Below is a small trained network, with its code and all its weights. Each question gives an input and a class and asks what happens when units are switched off, that is, made to give their printed mean instead of their output.

import numpy as np


def w(rows, s, z=0):
    codes = np.array(rows[::2]) - 128.0
    scale = np.full(codes.shape[1], s)
    scale[-1] = z or s
    return codes * scale


def f(y):
    return np.maximum(y, 0)


def log_softmax(a):
    a = a - a.max(-1, keepdims=True)
    return a - np.log(np.exp(a).sum(-1, keepdims=True))


def net(x, mask):
    res = np.array(x, float).reshape(1, 8) / 4 @ E
    y = f(res @ A[0][:, :-1].T + A[0][:, -1])
    res = res + np.where(mask, y, B[0][:, -1]) @ B[0][:, :-1]
    return log_softmax(res[-1] @ U[:, :-1].T + U[:, -1])


A, B = {}, {}
E = w([
[81,49,226,196,174],'x0',
[60,99,176,194,26],'x1',
[113,134,8,163,84],'x2',
[35,44,61,41,89],'x3',
[236,101,153,84,38],'x4',
[137,254,158,185,55],'x5',
[124,175,169,105,159],'x6',
[158,120,68,158,153],'x7',
],0.0094)
A[0] = w([
[72,150,119,220,182,185],'neuron 0',
[210,165,228,146,126,162],'neuron 1',
[116,98,129,103,163,200],'neuron 2',
[104,44,158,109,94,110],'neuron 3',
[73,169,74,197,100,104],'neuron 4',
[209,126,22,114,98,98],'neuron 5',
[99,152,161,224,139,148],'neuron 6',
[133,154,77,91,34,220],'neuron 7',
[150,64,106,106,115,245],'neuron 8',
[156,137,178,180,123,205],'neuron 9',
[102,128,124,89,254,145],'neuron 10',
[158,11,158,99,179,221],'neuron 11',
[61,128,144,203,150,83],'neuron 12',
[177,134,37,87,152,207],'neuron 13',
[117,163,159,204,117,197],'neuron 14',
[53,150,158,130,80,240],'neuron 15',
[57,120,168,190,92,217],'neuron 16',
[59,197,149,89,56,137],'neuron 17',
[103,132,61,41,127,129],'neuron 18',
[179,141,127,101,228,254],'neuron 19',
[86,157,155,55,59,97],'neuron 20',
[59,151,145,185,103,105],'neuron 21',
[120,74,122,122,142,91],'neuron 22',
],0.012,0.0041)
B[0] = w([
[112,129,22,104,176,226],'neuron 0',
[220,139,206,203,213,254],'neuron 1',
[63,134,172,119,141,177],'neuron 2',
[82,63,164,160,105,206],'neuron 3',
[136,127,62,142,108,202],'neuron 4',
[134,206,106,167,27,213],'neuron 5',
[146,116,89,152,187,224],'neuron 6',
[202,94,142,96,1,226],'neuron 7',
[79,131,190,174,65,193],'neuron 8',
[165,134,111,179,197,212],'neuron 9',
[54,201,143,22,201,217],'neuron 10',
[76,116,189,162,130,232],'neuron 11',
[110,131,77,137,158,206],'neuron 12',
[125,203,117,125,60,213],'neuron 13',
[163,117,101,158,159,224],'neuron 14',
[145,50,102,72,148,220],'neuron 15',
[117,51,59,145,160,239],'neuron 16',
[177,84,112,80,127,213],'neuron 17',
[128,159,156,107,75,199],'neuron 18',
[105,222,188,124,173,225],'neuron 19',
[169,81,164,66,101,194],'neuron 20',
[140,73,57,111,114,206],'neuron 21',
[69,117,149,129,115,165],'neuron 22',
],0.01,0.014)
U = w([
[93,72,11,128,185,200],'0',
[39,230,174,2,208,80],'1',
[17,33,203,149,131,109],'2',
[193,20,164,4,104,3],'3',
[159,194,117,137,28,176],'4',
[227,160,210,230,215,232],'5',
],0.0088,0.0025)

Each question gives the input, the list of numbers given to net, and the class t.
The units are the neurons (one row each of A and B). Each row of codes is followed by its name. A weight is (code - 128) times the scale printed after its matrix; where a second scale follows, it is the last column's (A, B and U).
mask holds one flag per neuron, in row order. A switched-off neuron (its flag False) gives its mean, the last column of its row in B, instead of its output. The means were averaged over made-up inputs and are rounded, as every weight is.
A unit's drop is (log p(t) with every unit on - log p(t) with that unit switched off) / (log p(t) with every unit on - log p(t) with every unit switched off).
The circuit of an input: a set's keep is (log p(t) with only the set's units on - log p(t) with every unit switched off) / (log p(t) with every unit on - log p(t) with every unit switched off). Starting from the 12 units with the biggest drops (on a tie, the unit counted first), units are removed one at a time, each time the one whose removal leaves the highest keep (on an exact tie, the one counted first), for as long as the keep stays at least 0.8.
circuit, biggest first: the units of the circuit, biggest drop first
unit that matters most: the unit with the biggest drop
top k neurons: the k neurons with the biggest drops, biggest first
drop when u is switched off: that unit's drop, to one decimal
input [7,-4,-4,1,0,0,-5,1], class 2: top 3 neurons : (neuron 11; neuron 13; neuron 3)
input [-3,0,1,-2,4,-8,-5,-8], class 2: unit that matters most : neuron 11
input [-1,-7,1,-2,7,-5,4,6], class 1: circuit, biggest first : (neuron 19; neuron 10)
input [-1,0,-4,2,8,5,2,4], class 5: top 3 neurons : (neuron 1; neuron 15; neuron 21)
input [-8,-5,7,7,-8,-1,7,-7], class 1: top 2 neurons : (neuron 10; neuron 2)
input [-5,-1,3,5,-4,3,5,-3], class 3: top 2 neurons : (neuron 17; neuron 20)
input [-3,-7,7,-8,6,-1,5,0], class 4: top 2 neurons : (neuron 5; neuron 13)
input [-2,-8,7,8,-8,8,5,-8], class 3: top 2 neurons : (neuron 17; neuron 7)
input [4,6,2,0,3,4,1,-6], class 0: drop when neuron 18 is switched off : 0.1
input [5,-3,-2,3,-3,-8,5,4], class 1: drop when neuron 10 is switched off : 0.3
input [4,3,-7,-6,-7,2,-6,7], class 0: drop when neuron 0 is switched off : 0.5
input [0,7,0,7,5,-6,2,-5], class 2: drop when neuron 11 is switched off : 0.2
